M =
[[10.1, 48.7, 31.6, 21.5, -0.2, -13.8, -14.3, -4.3],
 [-16.6, -52.3, -28.0, -29.0, 17.0, 7.6, 5.5, 1.2],
 [15.2, 14.2, -3.7, 19.8, -38.2, 13.9, 17.7, 5.9],
 [-11.1, 1.2, 12.3, -12.6, 35.3, -16.6, -20.7, -6.9],
 [18.8, 45.7, 19.6, 30.9, -30.0, 1.0, 4.1, 1.6],
 [19.3, 38.4, 13.6, 29.6, -34.5, 5.2, 9.0, 3.4],
 [-11.1, -50.2, -31.7, -23.3, 3.8, 13.1, 12.5, 3.8],
 [17.8, 26.9, 4.5, 25.5, -37.9, 9.6, 14.4, 4.8],
 [5.0, 41.8, 30.2, 14.8, 9.3, -16.9, -17.6, -5.3],
 [4.4, -20.4, -22.3, 0.9, -26.8, 18.8, 21.3, 7.5],
 [15.7, 16.2, -1.7, 21.1, -38.1, 12.9, 17.2, 6.0],
 [-11.4, 0.1, 12.0, -13.1, 35.5, -16.8, -20.3, -7.4],
 [18.9, 38.6, 13.3, 29.6, -34.4, 4.9, 8.6, 2.9]]
Rows and columns are numbered from 1.
The entry just left of 38.6 is 18.9
The entry at row 1, column 2 is 48.7
The entry in row 1 and column 1: 10.1
The bottom-right entry is 2.9
Report the entry directly below 6.0.
-7.4
Report the entry at row 3, column 1.
15.2
Report the entry just left of 5.2.
-34.5
Report the entry directly above 17.2.
21.3
The entry directly above 4.4: 5.0
The entry in the top-right corner: -4.3
The entry directly below 5.5 -> 17.7
The entry just left of 2.9: 8.6
Report the entry in row 1 and column 3.
31.6
The entry directly below the largest entry -> -52.3
Report the bottom entry of the column that holds the largest entry.
38.6
The entry just left of the smallest entry: -16.6
The entry directly above -1.7: -22.3
Report the entry just right of 19.3.
38.4
The entry just right of the smallest entry: -28.0
Report the entry at row 3, column 3.
-3.7
The entry just right of 38.6: 13.3
The entry directly below 9.3: -26.8
The entry directly below -38.2 is 35.3

Questions about the matrix below.
1) Report the maximum.
2) Report the entry just left of the smallest entry.
3) Report the entry just right of 0.72.
4) Report the 5th entry in reading order.
5) Report the entry just left of 0.43.
6) Report the 1st entry in reading order.
[[-0.76, -0.48, -1.65, -0.27, -2.20, 1.28, -2.71, -1.90, 0.79, 0.00], [-1.11, -0.39, 1.15, 0.99, 0.55, -0.11, -0.95, -1.97, -0.60, 0.73], [-1.54, 1.62, 1.56, -1.34, -0.21, 1.16, 0.65, -0.49, -1.26, 1.75], [1.25, -0.40, 0.69, -0.34, 1.57, -1.54, 0.72, -1.27, -2.09, 1.16], [-0.11, -0.29, 0.55, 0.12, 0.17, 0.05, 0.43, -0.88, -1.03, 0.97]]
1) 1.75
2) 1.28
3) -1.27
4) -2.20
5) 0.05
6) -0.76

X =
[[-60.1, 43.9, 17.3, 52.5],
 [3.0, -8.7, -16.1, -34.3],
 [-1.6, -38.9, -48.5, -27.5],
 [-3.5, -6.2, -12.0, -14.9],
 [18.0, 18.7, -2.5, -31.9],
 [11.4, 12.0, 0.5, -42.0],
 [-4.5, -34.5, -6.5, 64.9]]
Read off the maximum.
64.9
The entry just left of -14.9 -> -12.0
Read off the smallest entry in the last column.
-42.0
Read off the second entry, reading row by row.
43.9
Read off the entry in the top-left corner.
-60.1
The second entry on the main diagonal -> -8.7
The entry directly below -34.3: -27.5
The second largest entry is 52.5
Read off the entry directly above -16.1.
17.3
Read off the entry in the bottom-left corner.
-4.5
Read off the smallest entry in the last row.
-34.5
Read off the largest entry in the first column.
18.0
Read off the entry directly above -31.9.
-14.9
The entry directly below the smallest entry: 3.0
Read off the entry directly below 3.0.
-1.6
The entry just left of the largest entry is -6.5
Read off the entry just right of 18.7.
-2.5
The entry just left of -34.3: -16.1
Read off the entry just right of -16.1.
-34.3
The entry directly above 12.0: 18.7
The 3rd entry on the main diagonal is -48.5
The entry just left of 0.5 -> 12.0

Read these off the table that follows.
1) What is the entry directly above the largest entry?
2) What is the top-left entry?
3) What is the entry just left of 7.4?
4) What is the entry directly above -2.2?
5) What is the 5th entry in reading order?
6) What is the smallest entry in the last column?
7) What is the entry just right of the smallest entry?
8) What is the entry in the bottom-right corner?
-26.6   25.1   14.9  -11.3
  0.0    0.0    6.0    0.0
-28.7   27.1   16.0  -12.2
  0.0    4.1    2.4   -1.9
-23.6   22.3   13.2  -10.0
-35.6   33.6   19.9  -15.2
-36.5   34.5   20.4  -15.6
 -5.1    4.8    2.8   -2.2
  0.6   -0.6    0.0    0.3
-34.0   32.1   19.0  -14.5
  0.0   57.6    0.0  -26.0
 -7.9    7.4    4.4   -3.4
-45.0   42.5   25.1  -19.2
-39.1   36.9   21.9  -16.7
1) 32.1
2) -26.6
3) -7.9
4) -15.6
5) 0.0
6) -26.0
7) 42.5
8) -16.7

A =
[[-0.4  1.1 -0.4 -0.7 -1.2  0.1]
 [-0.4  1.6 -0.7 -0.5 -0.8 -0.2]
 [-0.7  0.7  0.0 -0.4 -1.5  0.4]
 [-0.1  1.4 -0.7 -0.4 -0.9  0.0]
 [-0.3  1.2 -0.5 -0.4 -1.1 -0.4]
 [-0.6  1.3 -0.3 -0.7 -1.0  0.3]
 [-0.3  1.1 -0.3 -0.4 -1.2  0.1]
 [-0.8  1.4 -0.4 -0.1 -0.9  0.0]
 [-0.9  0.9 -0.1 -0.3 -1.4  0.4]
 [-0.6  0.6  0.1 -0.2 -1.6  0.4]
 [-0.5  0.5  0.4 -0.5 -1.8  0.5]
 [-0.6  0.9 -0.1 -0.7 -1.4  0.5]
 [-1.1  0.4  0.4 -0.1 -1.8  0.4]]
Indices start at 1.
Which number is the entry at row 1, column 2?
A: 1.1
The entry directly below 1.3: 1.1
Which number is the entry in row 1 and column 1?
A: -0.4
Which number is the entry just right of the largest entry?
A: -0.7
Which number is the bottom-right entry?
A: 0.4
The entry in the top-right corner -> 0.1
Which number is the entry directly below the largest entry?
A: 0.7
The entry at row 2, column 2 is 1.6
The bottom-left entry -> -1.1
The entry in row 1 and column 3: -0.4
Which number is the entry just right of -1.6?
A: 0.4
Which number is the entry in row 2 and column 1?
A: -0.4
The entry in row 3 and column 1 -> -0.7
The entry just right of 1.2: -0.5
Which number is the entry at row 3, column 3?
A: 0.0

[[ -2.0  10.4  -6.0  -7.5  30.7   4.7 -30.6 -19.8  -1.5  12.8   8.2 -20.3
  -12.4 -16.0  20.7]
 [ -3.2  -6.4   6.6   9.7  50.0  13.5 -39.5 -14.1  -9.6  35.4 -12.7 -35.4
  -20.7 -24.5  13.0]
 [ -0.1   2.6  -2.0  -2.4   0.0  -0.7  -1.6  -2.3   0.8  -1.5   2.9   0.5
    0.0   0.1   2.5]
 [-18.9 -24.1 -21.5  33.3 -14.9  -2.5 -44.9 -19.7   3.3  26.0 -34.7  44.6
    4.7  62.5  12.5]
 [  0.0   0.0   0.0   0.0   0.1   0.0   0.0   0.0   0.0   0.0   0.0  -0.1
    0.0   0.0   0.0]
 [  0.5  25.8 -16.5 -24.6   2.9  -5.5 -11.2 -19.6   7.1 -15.0  28.8  -0.8
   -0.6  -5.2  22.4]
 [ 14.8  14.6  19.7 -22.1  10.3   2.7  37.9  19.2  -3.7 -18.4  22.5 -34.3
   -3.2 -47.8 -13.9]]
The entry just left of 9.7? 6.6
The entry at the centre? -19.7
The largest entry? 62.5
The entry just right of the smallest entry: -13.9
The entry just left of -5.2? -0.6
The entry just right of the centre entry: 3.3
The entry just left of -34.7? 26.0
The entry just right of 13.5? -39.5
The entry just left of the smallest entry? -3.2
The entry just right of 8.2? -20.3
The entry just right of -21.5: 33.3

a = [5 5 6 0 7]
The entry just right of the smallest entry? 7
The centre entry: 6
